Table B holds the same points as the rows below and some others, measured another way and shuffled. Each row below is followed by which row of B it is.
B:
0: 270,-82,-15,91,42,-258,-228,50,-181,102,-83,198,-265,69,-47,2,197,204,260,7,140,216,-9,-147,-197,-46,-11,148,42,-301,86,57
1: 221,-182,-180,-173,99,86,124,-109,-253,109,-8,138,-235,61,-243,-288,132,136,597,-127,162,295,-21,-141,-26,7,-109,59,186,-94,-83,113
2: 259,-290,552,69,-174,-583,-581,-61,25,-24,-209,190,-88,717,213,579,104,-35,-258,449,45,-112,-235,-119,-242,4,374,231,-105,-532,371,108
3: -74,234,-179,-65,155,234,-47,-22,93,11,23,110,-61,-132,-149,-58,282,25,411,-108,176,230,110,143,166,-60,-22,26,85,53,-215,-21
4: -76,-131,75,-148,113,149,352,-106,111,-25,7,141,6,-4,-69,-310,-251,-217,356,73,-61,99,-306,-67,3,100,-102,95,42,497,-192,282
5: 276,-467,-116,181,36,-447,-151,236,54,-93,462,-298,-60,-194,-49,-18,2,247,-193,350,-22,115,-326,-27,-249,98,-362,-59,-67,-316,186,153
6: 148,-266,160,39,51,-299,-213,40,-12,-23,-22,27,-198,171,23,82,122,259,157,233,148,74,-132,-10,-113,76,76,129,-61,-171,58,172
7: 83,-280,-245,-59,90,40,178,53,136,-100,468,-240,92,-232,-188,-202,-52,-41,88,154,-49,172,-292,45,1,84,-393,-131,58,27,-46,132
8: 199,-169,50,337,95,-532,-223,311,-24,40,44,51,-288,-266,113,-84,10,346,1,204,62,138,-174,-119,-355,84,-134,197,-138,-71,85,203
9: -77,-62,74,107,-21,-282,-464,229,298,-107,218,-361,-33,-180,13,384,262,187,-212,389,208,-30,-116,263,64,297,224,204,-100,-205,17,73
10: -235,225,429,-34,9,41,-44,-101,339,-43,-269,347,110,238,176,182,-135,-446,38,186,-66,-79,-220,36,37,27,305,263,-73,436,-117,171
11: 67,-181,-63,-139,40,114,170,-115,174,-100,299,8,209,114,-127,-73,-97,-331,53,124,-141,109,-301,-3,14,-81,-295,-154,69,27,2,86
12: 209,-404,131,50,-10,-333,6,38,23,-38,162,1,-37,103,25,-54,-180,-34,-46,294,-95,55,-397,-159,-251,81,-167,66,-35,-52,141,237
13: -494,361,48,-173,203,530,338,-98,518,-136,19,120,239,-207,-37,-155,-102,-427,317,20,-27,37,-145,287,345,59,31,48,-9,849,-461,160
14: -330,220,39,-295,114,498,279,-193,258,-26,-93,132,94,-22,-140,-146,-28,-359,493,-42,80,86,-99,145,316,134,169,149,113,601,-389,157
15: -277,270,175,-292,-4,361,-146,-223,287,-51,-160,100,114,278,-83,304,244,-320,287,69,194,0,13,242,374,94,443,181,91,146,-211,10
16: -274,100,-162,-254,122,494,349,-108,362,-115,284,-93,260,-223,-210,-189,-76,-413,250,30,-52,110,-219,202,296,97,-167,-58,106,497,-315,109
17: 404,-389,-283,15,28,-193,100,72,-237,75,319,-56,-139,-148,-222,-296,-38,84,187,26,-32,288,-250,-252,-263,21,-433,-33,131,-285,131,127
18: -72,148,-156,-232,92,394,-51,-219,258,-130,223,38,243,218,-198,166,320,-266,215,-9,64,155,35,252,322,-210,-101,-232,120,-148,-114,-130
19: 13,-94,-39,-120,8,40,-129,-33,152,-65,191,-133,54,51,-137,142,169,-69,87,166,99,87,-127,123,115,93,32,26,63,-145,-22,47
20: -57,40,91,-55,125,102,188,-79,109,-1,-82,276,-27,21,-7,-203,-116,-191,321,14,-38,124,-181,-55,-21,-24,-70,95,17,379,-162,190
21: -312,377,-45,-134,55,384,-51,-53,445,-108,145,-17,276,-119,-100,194,163,-428,51,58,33,54,-55,293,331,24,97,35,57,243,-231,-44
22: -201,158,-258,-114,137,333,4,9,370,-153,378,-204,210,-254,-191,42,231,-140,117,65,73,144,-35,330,310,15,-154,-135,53,97,-219,-38
23: -420,483,301,82,110,173,133,40,504,-48,-207,359,169,-200,197,-23,-253,-536,36,87,-145,-41,-229,90,54,45,154,278,-117,847,-299,201
24: 57,85,450,223,-119,-481,-393,144,93,93,-321,288,-142,130,245,307,-78,-174,-194,278,4,-59,-231,-173,-298,151,377,485,-106,7,148,185
25: 194,-281,-226,124,219,-203,-6,160,-66,-31,247,-77,-245,-245,-108,-274,162,488,332,74,138,267,-62,14,-131,-9,-355,-81,-37,-106,-57,138
26: 488,-519,-124,-51,61,-283,-244,-88,-257,-31,220,-13,-200,419,-169,50,343,409,255,128,159,249,-31,-82,-149,-196,-263,-217,66,-766,239,-9
27: 431,-367,-178,168,59,-439,-330,153,-175,1,276,-85,-227,25,-95,45,293,436,56,152,136,237,-51,-77,-247,-86,-284,-87,0,-659,231,8
28: -19,-92,111,87,-17,-194,58,154,141,26,63,-14,-34,-252,25,-101,-249,-188,-42,223,-71,32,-366,-109,-172,262,-3,296,-24,306,-31,273
29: -150,-3,-186,-228,-3,275,-12,-16,260,-84,326,-343,151,-196,-257,97,162,-186,108,139,134,88,-138,237,297,263,62,57,135,31,-163,43
30: -517,99,-68,-361,328,658,317,-210,501,-267,172,-141,186,-50,-172,-153,187,6,599,67,201,74,1,535,592,64,14,-179,-1,651,-560,136
31: 158,-187,30,-30,84,-120,-60,-36,-90,28,-40,132,-195,146,-67,-78,118,173,341,67,134,169,-75,-63,-87,-8,-25,72,29,-104,-10,130
32: -240,501,-24,-22,186,347,-64,-92,347,-82,-45,323,166,19,-6,104,260,-274,242,-106,39,149,120,240,236,-271,-16,-72,3,215,-237,-99
33: 216,-58,17,114,58,-216,2,61,-132,118,-93,291,-201,-42,-6,-195,-62,3,240,-5,-9,207,-152,-247,-276,-34,-129,174,25,21,34,160
34: -360,331,77,-130,52,374,261,-49,415,-40,17,127,244,-226,-37,-90,-215,-625,110,43,-118,25,-268,96,186,139,69,194,47,703,-300,162
35: 36,11,-35,-104,-66,54,70,9,-5,108,14,30,-37,-154,-155,-92,-96,-305,173,27,12,127,-230,-140,-39,236,81,300,157,139,-62,158
36: 261,-14,-36,-46,27,-31,-72,-114,-182,113,-97,342,-136,231,-107,-59,138,-75,334,-101,45,247,-19,-193,-132,-174,-79,51,129,-248,60,12
37: -178,83,-55,-276,22,421,160,-198,371,-140,275,-40,360,95,-172,78,-6,-552,70,94,-93,57,-226,187,283,-20,-87,-116,118,191,-146,14
38: -175,174,-154,-518,121,757,324,-433,104,-28,-13,205,168,288,-334,-137,175,-420,707,-225,107,215,39,149,449,-109,29,-106,279,248,-339,-19
39: 36,29,167,-74,-83,-58,-108,-55,21,84,-151,179,-55,136,-29,108,-17,-269,121,96,34,65,-176,-123,-60,131,234,307,82,29,10,135
40: -57,-172,-277,-77,308,211,172,-21,216,-206,413,-145,49,-144,-179,-242,199,260,382,62,99,223,-41,282,196,-130,-426,-336,-26,99,-228,66
41: -4,-275,224,63,9,-353,-330,135,193,-105,88,-225,-120,49,63,253,126,256,-61,418,177,-43,-202,148,-24,264,208,201,-124,-119,40,198
42: 305,-211,-202,386,143,-565,-465,378,8,-61,355,-187,-237,-301,15,93,363,614,-113,222,166,219,6,74,-261,-58,-321,-74,-145,-565,175,-7
43: 72,59,-15,195,218,-184,-342,86,146,-104,67,155,-117,67,68,136,394,367,165,88,166,174,128,190,-15,-266,-136,-139,-127,-259,-15,-48
44: 101,-7,-355,-14,126,130,-5,41,127,-73,419,-94,101,-205,-215,-73,217,-25,119,-11,13,255,-49,115,65,-140,-394,-220,84,-206,-39,-68
45: -255,260,399,-11,-66,-63,-444,-11,421,-87,-181,72,105,236,151,554,187,-263,-161,310,118,-129,-83,236,162,130,525,298,-88,50,-39,41
46: 255,-223,45,33,-96,-250,0,48,-69,86,97,81,-39,5,-57,-57,-193,-250,-51,150,-117,114,-364,-276,-280,107,-117,189,83,-93,164,177
47: 274,-263,43,8,78,-196,3,-60,-136,34,-10,233,-160,222,-33,-134,-1,84,275,61,6,188,-164,-181,-215,-114,-182,2,25,-146,80,141
48: -441,352,3,239,259,15,-39,349,480,-102,55,-99,-77,-721,105,-105,67,193,131,150,159,59,-38,340,128,248,76,254,-201,692,-410,200
49: -79,-186,-177,25,35,-88,-60,246,256,-98,445,-492,19,-490,-142,-2,49,96,-80,295,97,71,-259,193,74,378,-85,118,-3,62,-96,167
50: 266,312,-14,7,-51,41,-172,-150,-110,166,-178,585,26,311,-55,118,141,-467,144,-201,-92,245,16,-263,-167,-369,-67,60,167,-319,142,-142
51: -198,230,172,278,137,-258,-483,247,442,-159,53,-30,-4,-154,204,377,301,198,-187,301,143,-20,15,331,47,1,146,101,-241,-5,-63,16
52: 307,-321,-6,48,25,-355,-308,73,-179,40,47,-45,-298,124,-76,78,262,399,209,163,227,169,-47,-66,-155,75,22,115,21,-462,132,100
53: -328,140,-9,-232,210,481,352,-168,359,-135,74,96,177,-48,-103,-208,-47,-280,423,8,10,88,-136,233,308,2,-71,-59,33,625,-382,149
54: 376,-179,-350,189,49,-340,-433,230,-130,26,364,-199,-204,-202,-177,104,460,445,22,77,207,291,70,24,-149,-57,-266,-67,47,-742,183,-95
55: -266,414,269,-249,65,429,-21,-342,329,-68,-271,470,229,494,25,239,127,-552,286,-33,-5,21,10,154,288,-236,262,30,52,275,-196,-32
56: -15,-29,-349,-289,170,438,65,-189,129,-126,352,-136,127,59,-328,-44,379,17,435,-69,169,254,76,276,357,-133,-232,-298,168,-183,-185,-95
57: -123,238,-21,-26,59,162,150,36,123,80,-73,183,-28,-279,-70,-191,-102,-292,264,-55,-4,144,-145,-57,5,124,34,267,75,437,-213,155
58: 352,-60,-27,140,-40,-310,-115,96,-258,193,-88,286,-250,-47,-50,-126,-19,-37,154,-38,-5,236,-146,-354,-357,-12,-92,246,95,-216,148,109
59: 551,-281,-133,48,-88,-298,-105,-35,-304,134,149,221,-83,218,-131,-56,-1,-152,31,-2,-117,269,-222,-389,-378,-196,-343,-34,158,-579,334,2
60: 104,-367,-300,-132,82,63,216,45,27,-54,446,-320,-9,-273,-276,-284,-30,67,232,131,43,203,-273,20,29,198,-328,-64,115,18,-91,177
61: -187,302,96,-91,-23,259,174,-85,308,5,-12,248,256,-50,-16,-3,-221,-712,9,24,-193,42,-279,-36,55,20,22,166,75,456,-135,100
62: 130,-29,-169,211,68,-285,-344,272,88,-21,259,-177,-133,-322,-52,110,278,278,-49,158,150,170,-29,98,-103,72,-120,73,-43,-306,44,10
63: -333,214,78,-154,212,344,-76,-146,476,-228,75,39,192,169,-14,203,300,-74,242,127,135,31,48,439,395,-131,80,-151,-71,222,-280,-8
64: 124,-271,-202,-283,24,235,231,-172,3,-39,308,-99,104,86,-297,-173,-10,-222,285,41,-15,185,-241,-28,94,37,-240,-109,196,-57,-42,90
65: -315,308,85,-280,-10,488,332,-186,279,33,-107,196,209,-66,-125,-119,-231,-718,288,-44,-81,45,-245,9,224,171,180,262,165,670,-312,167
66: -29,116,393,71,-127,-256,-251,51,110,97,-304,237,-86,116,150,244,-103,-300,-67,212,13,-50,-230,-140,-160,209,421,497,-23,144,51,193
67: -227,413,70,-180,-7,399,-40,-196,383,-67,6,232,342,173,-55,254,97,-674,25,-3,-80,47,-80,157,253,-137,104,12,98,170,-131,-83
68: 197,-359,-145,29,-23,-247,-104,157,15,-30,366,-306,-69,-201,-150,-17,30,115,-40,259,57,126,-272,-32,-120,229,-166,75,45,-241,98,146
69: 28,-132,12,-122,22,-40,-308,-29,95,-68,108,-165,-71,165,-122,259,353,178,172,192,260,84,-1,196,158,115,184,61,39,-314,-12,23
70: -291,364,397,-168,-236,155,-34,-92,322,93,-275,196,209,59,45,280,-277,-900,-137,168,-106,-135,-361,-80,75,348,556,576,104,492,-97,182
71: 448,-486,-141,-87,-148,-264,-39,-1,-266,108,266,-127,-109,80,-238,-73,-51,-75,52,139,-18,186,-331,-306,-259,150,-184,100,192,-475,255,134

-18,110,7,127,50,-208,205,20,43,-12,287,-80,-31,-291,-212,-114,69,89,-66,23,39,200,-168,-85,125,-171,49,-309,23,294,41,-63 : 24
151,-180,227,-308,-46,325,-266,110,291,655,43,-417,101,30,-374,-205,-296,-175,4,201,-38,164,205,291,-108,-179,-180,24,-199,-70,-143,330 : 0
-2,-161,68,117,-57,-86,21,-76,72,-81,-302,64,-205,121,457,123,-26,-105,-12,143,-270,54,89,61,222,192,285,92,-65,126,128,-140 : 40
204,0,-106,179,138,-339,198,163,-125,-259,110,-198,-372,-240,-399,-20,97,-4,-52,324,94,203,-224,-261,11,71,286,-236,112,93,300,-147 : 3
-88,-94,-39,244,-19,-181,119,28,8,-302,-120,151,-309,106,271,125,221,-113,-108,166,-106,175,-151,-67,262,37,213,16,118,228,130,-311 : 54
266,9,72,83,256,-19,-24,-40,1,43,60,-262,-110,-224,-196,-103,-83,-30,-128,83,41,12,-2,-148,80,164,280,-102,-9,-50,249,287 : 23
-121,89,-205,360,46,-581,290,-20,-58,-446,200,64,-391,-249,48,19,212,140,-96,-40,-5,102,-232,-213,256,144,423,-330,104,405,213,-322 : 31
343,15,43,-172,137,182,-73,57,103,396,83,-328,100,-101,-579,-144,-160,-163,-4,161,229,35,60,-40,-157,-46,-194,-87,-92,-231,14,459 : 20
102,182,-202,377,129,-557,469,-48,-203,-527,83,114,-268,-336,-30,91,217,122,-14,106,58,83,-274,-398,172,154,321,-345,125,239,325,-251 : 53
405,-4,-252,-133,-20,-146,84,48,17,169,-184,-164,-92,57,-511,76,-144,-232,211,239,296,-141,111,-139,-284,256,-186,-96,-145,-342,62,301 : 48
174,-144,-52,-170,-107,232,-85,148,146,270,-232,-28,-27,353,-289,86,21,-406,61,306,192,82,32,70,-129,-103,-410,165,-33,-246,-132,151 : 56
357,92,-89,55,256,89,24,-41,-27,22,-39,-87,-3,-34,-331,9,56,-215,-93,78,315,-88,-59,-263,-19,134,-78,-12,57,-288,155,418 : 34
404,-105,208,17,363,457,-187,102,-29,91,-136,-228,-64,77,-280,-40,70,-339,-264,348,144,143,-100,-171,60,-33,16,244,163,-338,246,378 : 11
9,15,-336,307,-88,-667,361,6,-113,-518,-123,161,-467,-56,101,203,167,12,101,155,1,16,-145,-244,109,324,340,-239,43,222,240,-402 : 30
107,195,22,284,298,-9,232,35,-119,-264,258,49,-28,-241,-257,-51,341,-41,-263,85,221,231,-390,-347,218,-234,-2,-172,268,118,184,26 : 59
28,282,-58,296,90,-326,483,-230,-99,-281,69,253,125,-347,227,72,146,146,15,-93,-21,26,-169,-277,249,3,77,-317,17,280,144,-74 : 28
277,-174,20,-53,127,276,-153,279,24,76,-105,-192,-227,243,-492,12,144,-398,-147,454,244,225,-150,-87,-69,-123,-166,187,162,-270,92,126 : 18
-120,-251,85,-121,-181,83,-236,49,309,342,-84,-145,-148,225,108,-43,-142,-167,-19,58,-159,100,187,329,86,1,33,88,-156,131,-150,4 : 15
41,22,-96,212,189,-208,9,78,7,-179,259,-156,-321,-153,-294,-102,169,-27,-227,16,162,122,-206,-176,148,49,268,-175,148,144,175,14 : 36
-7,46,235,-52,24,125,18,-128,202,368,152,-139,244,-220,63,-166,-167,57,-52,-84,-141,113,102,145,156,-173,-31,-151,-158,211,-77,209 : 58
23,-331,204,-213,-86,286,-410,75,335,500,-132,-333,-135,252,5,-114,-255,-240,-75,146,-175,98,273,370,42,36,84,199,-177,-23,-93,197 : 52
130,-271,278,-153,-61,423,-209,-24,202,363,-431,-56,63,321,328,72,-166,-321,-8,269,-239,83,232,246,97,2,-77,332,-141,-136,-31,165 : 22
-239,-88,-132,260,-161,-405,186,24,56,-330,-47,189,-377,74,320,125,201,-15,-33,71,-151,164,-132,2,270,59,261,-111,57,399,58,-478 : 69
-244,-57,-180,231,-183,-458,200,50,71,-286,39,142,-373,35,176,92,188,6,-5,53,-84,164,-140,7,209,33,202,-185,37,408,12,-458 : 43
226,-157,482,-124,210,611,-256,-31,163,448,-131,-257,213,9,95,-139,-174,-202,-202,222,-205,193,123,156,165,-183,6,238,-55,-111,67,390 : 71
-88,31,132,105,-40,97,120,-207,131,58,-153,236,178,48,502,75,46,-74,-40,-79,-178,39,40,65,295,-67,-59,36,-64,188,-59,20 : 64
-173,-100,201,-44,-77,102,-176,-162,327,377,56,-106,72,-12,330,-135,-191,6,-89,-207,-255,32,220,312,243,-8,130,-20,-202,274,-136,153 : 66
194,-195,-113,58,84,50,-149,169,28,-94,-206,-91,-388,301,-215,95,139,-361,-124,303,171,64,-69,-94,11,165,69,183,125,-215,141,58 : 42
-49,1,-12,-26,-119,-83,85,-30,169,189,42,-4,34,-14,-30,-23,-39,-52,48,2,-10,79,37,95,62,-88,-120,-134,-115,167,-120,8 : 38
-41,15,262,159,200,63,28,51,60,25,320,-194,-45,-311,-85,-209,90,81,-278,80,-114,350,-204,-24,281,-290,222,-167,112,346,124,-45 : 50
121,92,116,133,225,65,58,-89,28,26,135,-80,51,-220,-52,-99,50,-14,-178,-17,36,83,-90,-129,195,-49,108,-109,51,85,127,212 : 70
33,-136,-169,-154,-238,29,-42,132,198,238,-178,25,-90,366,-234,100,21,-336,126,198,178,47,61,129,-122,-58,-392,68,-85,-110,-216,22 : 51
